The symbols move the states like this.
state | ζ δ ξ φ π λ ρ
TT | HC NZ JM NL MQ DH GJ
LC | NR BQ GQ JQ CG SB NT
MD | DL DQ DC MS ZD ZZ RF
CN | BS JC ZN MF MJ JB JP
QD | MS GM QB DL BG DR LG
PZ | LT RR JB PQ ZS ZN MP
TG | RZ HD FQ FC RP SM JZ
FL | SM GJ BM CG JQ RZ NZ
JT | JJ FB CH FM MC HG BN
BR | - - JD CD PC HP DJ
LG | PC - RT ZB - NS QD
QL | JZ DH CD JD QP NZ RZ
RP | DC TP DL QB TG TL CC
PN | ZL ZD PQ JB DQ MF LF
MR | TR QH GT DN TZ BD DP
JP | - HP NL JM RJ - CN
PF | NS RJ NT LB HP PC GQ
FC | RR LT BG TG QB DS PG
TL | JQ CH FB NR SM RP QT
RZ | TG PQ ZD RR DC FL QL
HG | DQ DL TP GM ZL JT NM
QN | NM RF QC JN LF BL DQ
RN | QT MQ LB NT NZ QP JQ
DH | DZ QL LF MP QC TT PQ
RF | ZB QN QP PC CD LB MD
DP | BM MC SM NG FB FQ MR
MC | MF DP TH BS JT ZL QH
DN | HP - MM MR NS - NG
DZ | DH JZ - - GR HC HD
GQ | DR MJ LC ZZ JC MS PF
ZS | GD SB BB NB PZ BQ PB
CC | QP GR ZB RT JZ QT RP
RJ | LQ PF CZ BL JP JN MJ
MM | ZG BT DN GT GN PG DS
CG | DS ZN JC FL LC RR ZG
ZN | FH CG CN GJ BQ PZ NL
TR | MR JM NZ HP LB CD BM
BD | CD - JZ - ZB MR FQ
BT | NL MM - HC SZ - FH
PG | JD - - JZ RT MM FC
QP | CC QC RF ZP QL RN DC
PQ | HD RZ PN PZ NB GJ DH
GM | BB QD GD HG - FM -
BN | BL TZ GP LQ QH NM JT
QT | RN GP TZ GN GT CC TL
JC | NG CN CG BM GQ DJ HP
MQ | GP RN BL CZ TT QC GG
ZP | RT PB PC QP JD NT SB
MF | MC BM GJ CN JJ PN JM
HC | TT GT QH BT GP DZ TH
JJ | JT ZZ GG MJ MF DQ BL
JN | - PC PB QN - RJ BB
CZ | SZ NT RJ MQ NL PB BQ
GD | ZS QB GM TP LT RD LJ
BM | DP MF FL JC ZZ ZD TR
FM | MJ DR RD JT BS GM LQ
SB | QB ZS MS DC RR LC ZP
LT | PZ FC - HD GD FH -
LQ | RJ NS SZ BN - - FM
NS | PF LQ GN TZ DN LG DR
MS | QD BB SB MD DJ GQ PC
NL | BT ZG JP TT CZ MP ZN
GG | CH JQ JJ BQ GJ NB MQ
NZ | GT TT TR ZG RN QL FL
DS | CG FH NG SM NR FC MM
FB | ZZ JT TL DR DP DL TZ
SM | FL TH DP DS TL TG GT
ZL | PN FQ HD - HG MC -
RD | BQ NR FM CH FH GD SZ
JD | PG MP BR QL ZP ZG RR
LB | TZ BL RN PF TR RF ZZ
QH | JM MR HC - BN - MC
RR | FC PZ DJ RZ SB CG JD
JZ | QL DZ BD PG CC GT TG
ZG | MM NL HP NZ NT JD CG
DQ | HG MD NB BB PN JJ QN
QC | GR QP QN PB DH MQ NB
FQ | ZD ZL TG BG DL DP BD
JQ | TL GG ZZ LC FL DC RN
GT | NZ HC MR MM QT JZ SM
CH | GG TL JT RD TH TP GP
BQ | RD LC MJ GG ZN ZS CZ
NB | TP DC DQ ZS PQ GG QC
DL | MD HG RP QD FQ FB ZB
ZB | RF NM CC LG BD TZ DL
MJ | FM GQ BQ JJ CN BB RJ
BB | GM MS ZS DQ JB MJ JN
ZD | FQ PN RZ DJ MD BM CD
NR | LC RD DR TL DS QB GN
GR | QC CC NM LJ DZ GP TP
JB | - DJ PZ PN BB CN -
HP | DN JP ZG TR PF BR JC
HD | PQ TG ZL LT TP TH DZ
JM | QH TR TT JP BL LF MF
GJ | TH FL MF ZN GG PQ TT
GP | MQ QT BN SZ HC GR CH
RT | ZP LJ LG CC PG GN QB
NM | QN ZB GR - - BN HG
LF | - CD DH - QN JM PN
NG | JC BS DS DP DR BG DN
FH | ZN DS BS TH RD LT BT
PB | LJ ZP JN QC MP CZ ZS
TZ | LB BN QT NS MR ZB FB
SZ | CZ GN LQ GP BT LJ RD
BL | BN LB MQ RJ JM QN JJ
DC | RP NB MD SB RZ JQ QP
NT | GN CZ PF RN ZG ZP LC
TP | NB RP HG GD HD CH GR
GN | NT SZ NS QT MM RT NR
DJ | BG JB RR ZD MS JC BR
MP | - JD - DH PB NL PZ
BG | DJ - FC FQ QD NG -
QB | SB GD QD RP FC NR RT
ZZ | FB JJ JQ GQ BM MD LB
BS | CN NG FH MC FM - -
DR | GQ FM NR FB NG QD NS
TH | GJ SM MC FH CH HD HC
CD | BD LF QL BR RF TR ZD
LJ | PB RT - GR - SZ GD
PC | LG JN ZP RF BR PF MS

The rows follow the links: the fewer symbols apart two states are, the more alike their rows tend to be.

Each row is also shifted at random along 11 hidden directions that mean nothing.

Each row, then its state:
[ -22,  102,  -19,   78,  -30,   62,   55,   26,  141,  -33,  113,  -69,  101,  177,   31,   10,  102,   38,   -8,  -15,  -42,  -23,   34, -110,   29,   12,  -40,    5,  -45,   45, -185,  -15,  -43,  122,  -25,  -20,  -77,  -66,   33,   56,   50,   53,  -51,  -47, -102,   11,   23,  146]; state NG
[  -2,   -7,   34,   92,  -80,   58,   51,  -64,   62,   40,   24,   26,  -68,   74,  -77,   -1,   21,   -1,  -65,  -63,  -65,   -9,   91,  -98,   77,  -38,    9,   14,  -61,   44, -153,   56,  -43,  101,   84, -118, -101,   59,   35,  113,   -2,   64,  -86,    1,  -73,   96,   17,   41]; state NR
[  52,  -86, -116,   16,  -65,   28,  -46,  180,   32,   58,   71,  -70,   35,   21,  171,  -53,   44,  182,  119,   90,  143,  152,  -80,   67,   95,  -96,  -59,   27,  -27,   -7,   94,   67,  -70,  -25, -217,   57,  223,  -17,  -22, -178,  -60,  -89, -118,  -95,   45,   48, -159,   57]; state LQ
[  38, -181,  -80,   63,   19,  -12,  -46, -103, -104,   17, -108,   35, -231,   27,  -36,   -7,  -72,   10,    1, -135,  -59,  -10,   59,   71,   26,  -61,   86,   24,   48,  -28,    9,   17, -166,  -56,   53, -146,   20,   83, -189, -128,  -61,   62,   59,  -27,   -7,   88,  -45,  -12]; state MM
[  11,  198,  109,   63,   12,  -50,  -20,   -6, -199,   44,   -6,   55,  -31,   45,  -59,  218,   19, -262,   18,  -47,   55,   72,   -4,   69, -110,  149,   18,  -53,   78,  -20,  -56,  -43,   83, -114,    7,   86, -250,   32,  -65, -190,  -65,   98,  165,  -40,  -66,   36,   55,   13]; state PG
[ -14,  281,   35,   -8, -123,    5,    8,   95,  -96,  -59,   -8, -108,  179,  -13,  -24,   31,   74, -106,    5,   30,   61,  -13,   -8,  -26,   69,  130,  -42,   21,  -63,  -36,  -67,   -9,   33,  -17, -137,  -23, -115,   57,  -44,  -64,   -6,   13,   45,  -46,   15,  -36,  -31,   90]; state RR
[   1,  -69,  -23,   82, -104,    4,   46,  -42,  100,  -21,  -40,   59,  -76,   25,  -61,  -48,   21,   27,   52,   41,  -61,   49,  -39,   10,  -88,  -63,   58,   23,  -60,   26,  -32,   80,   35,  -49,   41,   50,  102,   19,   43, -102,  -11,   -7,  -79,   -3,  -17,   85,   45,   -8]; state RT
[  12,  -36,  -11,  -86,   30,   72,    7, -171,  147,  -39,   29,   90, -124,   48,  -26,  -44,  -22,   48,   37,  -55, -129,  -75,  174,  -45, -105,  -37,  -86,   12,   97,   25,  -15,  -40,   55,   21,   93,  -82,  -46, -117,  127,  263,   80,  -11,   -2,  113, -111,   39,   84,  -11]; state GJ
[  50,   27,  -31,  -88,  -90,  -77,   14,   87,   33,   76,   13,  -29,   57,   -8,   25,  -63,   18,  199,  -87,   42,  132,   -6,  -95,   35,   29,   39,   36,    1,   98, -101,   89,  -46,  -10,  105,   46,   69,  -99,  153,  -59,   26,  206,  -58,  -14,   50,   17, -147,  -61,  -66]; state BQ
[ -42,  -47,    0,   16,  102,  -70,  -24,   46,  -48,  -25,   92, -107, -108,   36,   27,  139,   47,   64,  -30,   99,   41,  -50,   -4,   10,  -70,   69,   51, -137,  130,  -44,    2,  -51,   10,   88,   36,    9, -176,  130,  -38,  123,   84,   84,   30,  -72,  -54,  -91,  -58,   -6]; state ZZ
[  61,  -43,  -30,  -19,  -24,  -15,  -42,   47,    8,   23,  -21,  -44,  -40,   19,   49,  -54,  -43,   79,  -29,   46,  111,  151,  -36,   76,   76,  -32,  -55,   40,  -39,  -15,  104,   28,  -78,   -4,  -62,    5,   43,   88,  -50,  -78,   42,  -18,   -1,   63,  -12,   63,  -88,  -53]; state CZ
[ -54,   68,   -4,   23,  -30,  -11,   26,    4, -211,   21,  -49,   40,  -36,  -97,  -24,  -25,   28,  -71,    1, -117,  -36, -166,   74, -117,    9,  103,   -3,    1,   39,  -44,  -79,    3,  103,  -50,  -53,  -25,   14,  -47,  -17,  -25, -141,  -39,  -95, -113,   63,  -49,   53,   30]; state RP
[  29,   66,   41,  -20,  -64,  -25,  -44,  -40,   96,    7,  -42,  114, -123,   25,  -39,   12,  -59,  -97, -100, -147,   16,  140,  -49,    3,  -27,   -9,  -31,   13,   64,   61,  -10,  -61,   43,   14,  169,  154, -235,  -40,  -16,  -73,   91,   51,   11,   96, -126,  118,   52,  -56]; state PB
[ -27, -193,  -95, -119,  -33,   55, -129,  -99,  169,   -5,  -31,    1, -144,   41,    0,   57, -101,   35,   58,    1,  -77, -103,  -27,   71,  -49, -239,  -15,  -69,  -12,  -14,   99,   91,    7,   41,   11,   31,  198,  -20,  105,  122,   39, -105,  -56,  -44,   -8,   34,   32,    1]; state HD
[   8,   11,   38,  -69,   15,   54,   -1,  -36,  123,  -51,   64,   30, -107,    3,  -53,   34,  -14,  -73,    6,  -60,   16,  105,  110,    2,   30,   88, -113,   74,   -3,   10,   20,   98,  -24,  -43,   42,  -47,  -79,   -6,   81,  125,  -40,  -15,  -78,   54,    9,   76,  -13,   60]; state PZ
[ -33,  -96,   29,  -43,  194,   64, -213, -125,    6,   28, -179,   51, -154,   37, -115,  117, -130, -186,    8,  -46,  -23,  125,  -47,   31,   22,  -85,   79,   14,   -3,   51,    9,   47, -106,  -78,  114,  -85,  -69,  -47,  -34,  109, -209,   65,   95,   52,  105,  121,   83,   17]; state GM
[  -5,   14,   14,   57,    8,   79, -140,  114,   27,   54, -130,   45,   62, -159,   16,  105,  -83, -191,   -8,   22,  -38,    5,  -57,   44,  212, -158,   67,   -9, -253,  128,    7,  102,    2,  -14, -209,   66,  184, -151,   73,   -2, -223,   62,   -7, -105,   73,   60,   27,  -21]; state ZB
[  27,  -17,    7,  -35, -216,   57,   88,   53,   29,   92,  -72,   39,  113, -143,   85, -111,   11,   20,  -88,   -4,  -16,   -1,  -17,  -32,  183,  -91,   -7,   57, -155,  111,   85,   24,   63,   42,  -18,  121,  222, -129,  106, -117,   24, -109, -108,   67,   53,   45,   10, -151]; state MQ
[  53,  -39,  -69,   -5,  -33, -108,  -37,   -8,  -33,  -95,   56,  -56, -106,  -37,   29,  142,   26,  120,   78,   71,  -24, -101,   95,   60,  -97,  -64,  -28,  -88,   38,   -9,  120,   21,   50,   72, -116,  -28,   15,   65,  -43,  -36,   92,   52,  -84,  -80,  -93, -124,  -21,   21]; state ZG
[   7, -129,   14,  133,   29,  -28,   33, -103, -104,    2,   15,   66, -168,  -38,   29,  148,   25, -109,  -39,  -31,  -75,   55,  114,   10,   17,   57,  -16,  -38,  -24,  109, -102,  133,  -10,  -30,   43,  -96,  -80,  -29,  -31, -100, -114,   72, -127,  -81,  -24,  136,  -35,   49]; state NS
[  27,   88,   67,  -16,  -53,  -84,   10,  -34,   41,  -28, -153,  -98,  196,  124,  -39,  -56,   14,  -72,  -20,   64,  -52,  -40, -170,   -8,  -69,  -86,  154,  -70, -167,   59,  -29,  -39, -118,   19,   61, -103,  -55,  149, -136, -109,  177,   59,  200,    6,  -77,   11,   25,  -50]; state JD
[ -25,   39,   34,  -13,   39,   23,  -32,   37,  -48,  -21,  -21,  -35,  -36,   78,  -24,   72,   12, -101,  -67,  -38,  111,  -57,    1,  -29,   74,   75,  -61,   49,    0,  -13,  -97,   91,   50,  -24,   24, -149, -199,  143,  -96,  129,  -85,  -28,  -85, -105,   22,   -4,  -75,  121]; state GD
[  17,  -43,  -60,  -29,   48,   10, -140,   26, -118,   -5,  -80,  -15,  -97,   66,   33,   10,  -86,   17,   80,  -21,    3,   29,    0,   89,   46, -125,  -10,   33,  -14,  -19,   63,   48, -117,  -82, -102, -191,   98,   16,  -67,  -77, -100,    2,   45,  -13,   -9,   58,  -55,   64]; state BT
[  62,   17,   31,    9,  118,  -91,  -77,  -42,  -78,  -64,   27,  -47,  -26,  -50,   27,  158,    0,  -31,   59,   99,   -4,   27,   37,   73,  -35,   70,   11,  -65,   25,   11,   39,  -42,  -49,   35,  -21,  -92, -114,   29,  -40,   31,   24,  106,   35,    1,  -21, -121,   25,   20]; state HP
[  15,   10,   72,  -20,   53,  -26,   33,  -68,   62,  -85,    7,   37,   11,   77,   34,  -84,   64,   41,   59,   23,    0,   24,    0,  -81,  -87,  112, -108,    1,   -5,   67, -146,   -4,    3,  -40,   90, -143, -138,  -34,  -66,   55,   -3,   13,  -77,   28,  -61,   64,  -24,   78]; state JN
[ -42,  124,  143,   -9,  -51,   93,   83,  -55,  -93,  135,    2,   56,  206,  -32,  -78,   49,   28, -209,  -82,   57,   28,   59,  -74,   40,   -2,  121,  -27,   21,  -79,   44,  -79,  -27,   98,  -36,  159,   93,  -26,  -83,  122,  -31,  -18,  -56,  124,   87,  118,  -72,  127,  -78]; state ZL
[  35, -102,   21,   14,  -45, -111,   75, -147,   27,  -91,  -64,   89, -104,  -98,  -74,   31,   60,  -10,   41,  -37, -112,  -76,   87,  -87, -111,  -24,   12,  -43,   -4,   38,  -64,   48,   85,  -72,   42,  -53,   50,  -32,  -72,  -67,  -28,  -13, -154,  -30,   -6,   64,   28,  -16]; state ZP
[ -22,   27,   54,  -95,    9,   10,  -56,  -10,   28,  -73,  -65, -119,   47,  114,  -44,  109,  -33,  -89,   68,  142,    8,  -25, -135,   46, -120, -120,   17, -125,  -21,   35,   55,    3,  -10,  -25,   -5,  -57,  -60,   62,   47,  149,   54,   14,  187,  -31,  -75,   42,  -23,  -20]; state PQ
[   1,  -44, -100,   -1,   29,   27, -134,   15,   70,   40,  -25,    0, -117, -120,  -15,   -1,  -59,  100,  -90,  -38,   43,  197,  -46,   72,  116,  -71,  119,    8,  165,  -70,  202,  -77, -109,   26,  -36,  241,  -11,   -5,  -43,  -64,    1,   42,   74,   99,   48,  -17,   15, -100]; state GQ
[ -31,   56,   -3,  -82,   41,   51, -102,  -64,   49, -145,  -58,  -15,   39,  -55,  -14,  108,  -28,  -22,  131,  -23, -102,  -88,   37,  -54,   14,  -53, -113,  -63,  -49,   86,  -18,    6,   54,  -24, -139,  -50,   70, -192,   98,  128,  -90,  -23, -113,  -15,   17,  -37,   81,  115]; state JB
[   3,   92,  -45,  -56,   33,  -68, -128,   10,  -78,   17, -170,   78,   53,   56,  -17, -189,  -65,   70,  100, -133,  -29, -137,  -63,  -31, -124,  -61,   57,   10,   83,  -90,  -66, -179,   49,  -35,    4,  -52,   69, -119,  -84,  -53,  -43,  -25,   86,   23,  -80,  -27,   27,  -80]; state GR
[  40,  -20,   21,  -11,   60,  -92,  -35, -103, -222,   44,   -8,   62,  -94,   33,  -10,   58,   37,   13,   48,  133,    3,    8,   84,   84, -256,    4,   -9,  -54,  116,  -31,   61,  -25,  120, -105,   89,  -89,   99,  -33,   56,  -35,  -50,  -63,   39,   31,   24,  -92,   15, -121]; state GP
[ -20,  104,  -67,  -49,   -9,  -17, -133,  -51,    1,  -33,  -86,   46, -109,  -32,  -56,   40,   25,  -22,   23, -141,  -32,   66,  -10,  -73,  -10,  -14,    2,   14,   92,  -47,  -13,  -40,  -43,  -87, -121,  118,   -3,  -79,  -50, -130,  -71,   15,   60,  -17,  -65,  174,   13,   31]; state SB
[  30,    3,  -79,  -42,  -48,  -37,   -8,   -2, -191,   61, -105,  -60,   97,   32,  -25, -127,   15,   83,  -12,  -76,   34, -166,  -17,   -9,   77,  -44,   30,   71,   36,  -80,    4,  -47, -109,   53,  -12, -169,   97,  110, -185,  -99,   42, -114,   98,  -32,  100, -154,   -8,   16]; state FH
[ -22,  -32,  -39,   31, -120,   71, -109,  -79,   81,   15,  -83,    9, -108,  -20, -102,  201,  -75, -137,   -6,   -5,  -90,  -53,  -65,   59,   38, -173,   95,  -83,  -67,   63,   59,   90,   29,   56,  -53,  105,   96,  -33,   45,   -3,   -4,   -5,  -11,  -71,   11,    9,  143,  -39]; state FC
[ -10,  -75,   51,  100,   41,  -49,   91,  -47,   65,   -6,  173,   -6, -115,   38,   -3,  194,   16, -105,    0,  126,   16,  140,   51,  107, -108,   64,  -23,  -69,  -16,   75,   32,   53,   46,   -7,   58,   87, -118,  -23,  118,  -11,   52,  132,   54,    5, -103,  110,  -54,   -5]; state TR
[ -19,   -8,  -23,   42,   74,  -22, -148,   69,  -19,   -7,  -39,   89,  -76,  -85,   23,  133,  -73,  -19,  -18, -120,  -42, -110,    1,   23,   96,  -36,   18,    8,   12,   14,   -1,   27,    6,   46,  -88,   52,  -64,   13,  -95,  -16,  -98,  102, -149, -108,  -29,  -18,   76,   35]; state LG

Where do the symbols, taken in turn from left to right, take each start?
Answers are names.
[ -11,  -30,   20,  115,  112,   11,   40,   76,  -28,  -19,   64,    2,  -11,  123,   51,  -32,   40,   22,  -10,    8,   -2,   41,   41,  -23,   27,   44,   -3,    1,  -13,   29, -137,    0,  -85,  -16,   16,  -93,  -70,   40,  -60,   39,  -58,  128,   28,  -98,  -67,   81,  -62,   35]
ξ π φ δ π ζ: CZ
[  22,    2,   63,  -75,  -28,  -29,   23,   29,   56,  -50,   57,  -20,   48,  129,   53,  -77,   -9,   28,   47,   94,  135,   43,  -86,   74,  -96,   60,  -35,   16,   -1,  -61,   11,  -17,   -1,  -49,   43,  -13,  -61,  110,  -17,  -45,  109,    0,  105,   23,  -84,   62, -132,  -18]
δ ζ δ ρ ζ ρ λ ζ ρ: TH
[ -48,   63,  -29,   35, -116,   38,   81,   76,   12,   25,  121,   31,  -30,  -11,    8,   22,   45,  -21,   10,  -75,   46,  -14,   -5,  -29,   65,   54,  -63,    5,   -7,  -53,  -47,   68,   49,   -9, -124,  163,   91,   16,   61,  -78,  -32,  -60,   -7,  -67,    2,   51,  -70,   44]
φ ξ λ φ φ φ φ δ: BS
[ -24,   51,   72,  -32,  -54,   57,   54,   28,   69,  -57,   19,    0,   53,  -61,  -79,   -1,    7, -109,  -16,   21,  -12,    4,   -1,    3,   66,   -7,   30,   36, -161,   42,   10,   75,   -3,  -30,  -24,   15,   38,   17,   70,  100,  -15,   -2,   40,  -13,   31,    7,  -17,   18]
π ρ λ ζ φ ξ φ ξ: QT
[ -26,   85,  -19,   66,   14,   67,  -22,  168,   57,    6,   97,  -24,  -35,  135,   65,   -4,   51,   71,  -46,   22,   83,   48,   15,  -79,   28,  -35,  -27,   21,   39,  -70,  -27,  -26,  -28,   21, -125,  -16,   -5,   32,   93,  124,  -30,   51,   17,  -82, -102,   95, -115,   90]
π φ λ π ρ δ δ ρ ξ: QD
[   2,  112,   -9,  -48,  -35,   76,  -39,  -88,    3,   91, -123,   77,   82,  -29,  -57,  -72,  -50,  -67,  -63, -133,   10,  158,  -52,   24,  154,   17,    4,  120,   59,  -19,   44,  -88, -117,    4,   60,  181,   -8, -201,   -5, -136,   56,   12,  191,  157,   42,   89,   95,  -68]
ξ λ φ λ ξ δ: BM
[ -50,   86,   65,   -4,   18,   14,   76,   36,   80,  -18,  197,  -71,   65,   28,  -12,   55,    9,    0,  -71,  133,   54,   84,   54,   40,  -21,   97,    1,  -16,   -7,   13,   -2,  -18,  -14,   38,   66,   78, -117,   40,   87,  134,   75,   45,   82,   64,    8,  -71,   -9,   23]
λ δ ζ δ π φ λ: DR
[  -8, -154,  -24,   67,  -48,    6,   26, -116,  163,  -27,    2,   75, -164,    3,  -36,  -64,  -58,   59,   61,   46, -119,  -41,   -7,  -24, -157, -161,   72,    2,  -27,   31,  -24,   38,   25,  -63,   53,   42,  204,  -47,   98,   29,  -23,  -13,  -65,   33,  -81,   57,   31,  -60]
ρ ξ ζ ρ λ ρ λ π: ZD
[  -4,  -34,   36,    0,  -71,  -26,   83,   22,   91, -109,   82,    6,  -36,  -33,   29,   59,   19,  -30,   39,   32,  -25,   13,   -6,   25,  -49,  -17,  -16,  -38,  -82,   19,   86,   78,   63,  -49,  -44,   41,   59,   31,   39,  -45,   50,    8,  -29,  -35,  -48,   29,  -24,    4]
φ φ ξ ζ ρ δ: ZL
[  38,  197,  189,  100,  -77,  -64,  123,   34, -150,   22,  -27,  -76,  107,   52,    4,   87,  136, -175,  -80,  204,  100,  203,    5,  -14,   -1,  102,  -12,   10, -128,   56, -107,  -14,    1,  -55,  -28,  -99, -135,  102,  -16, -130,    1,   72,   77,  -51,   -5,   87,  -76,    9]
δ ρ ζ φ π ζ λ π φ: ZS
[  -1,   43,    9,   13,  -40,   10,  118,  -88,  -18,  -15,   41, -106,   99,  -40,  -31,   13,  164,   23,   40,  112, -101,   -8,   91,  -85,   17,   57,  -60,  -40,  -92,   66,    7,  -12,  -12,   38,  -27,  -38,  114,  -37,   70,   12,   32,  -50,  -51,   63,   80, -107,   42,   77]
φ ξ φ λ ξ ξ δ: PZ
[  19,  102,   72,   16,  -11,  -45,  146,  -38,   45,  -17,  161,   83,   51,  -29,  -47,  -44,   27,  -49,   27,   78,  -65,   82,  164,   11, -139,  131,  -58,   29,   54,    9,    8,  -78,  113,  -46,  112,   49,  -98,  -26,  166,   71,  111,   31,    8,  131,  -66, -102,   82,  -89]
π ξ ξ ξ ρ ρ ρ π φ ξ: CG
[  23,  167,  117,   52,  -46,  -24,  158,  162,  -81,   13,   43,   42,  117, -170,   46, -108,   68,  -98, -110,  -33,   54,   57,  150,  -40,  191,  182,  -72,  144,  -80,   25,    1,   16,   55,  -76,  -58,   27,  -16,   32,   66,    9,  -73,   16,  -54,   24,   58,  -32,  -13,  -52]
π ξ ρ ρ ρ ρ δ φ: JP
[ -30,   -4,  -60, -120,  177,   -5, -240,  160,   33,  -38, -144,  -32,   45,    8,  -15,  -83, -171,   71,  -80,  -90,  109,  -82, -106,   52,  150,  -14,   85,   52,  124,  -87,  104, -106, -112,   50,  -15,   44, -107,   59, -188,  211,  -55,   75,  149,   -9,   33,  -96,  -68,  -27]
π ρ δ δ π φ λ ρ ρ: RJ
[  18,   60,   65,  -65,  -62,  -36,  153, -118,  -37,    6,  -49,  -38,   31,   17,  -47,  -90,  150,  -51,    5,    5,   79,   20,  -33, -164,  -91,  146,  -70,   25,    7,  -58, -171,    7,   22,  -46,  101, -123, -102,   58,  -64,  -59,   58,  -96,  -66,   19,   21,  123,  -53,   62]
π ρ φ φ π ζ: LJ
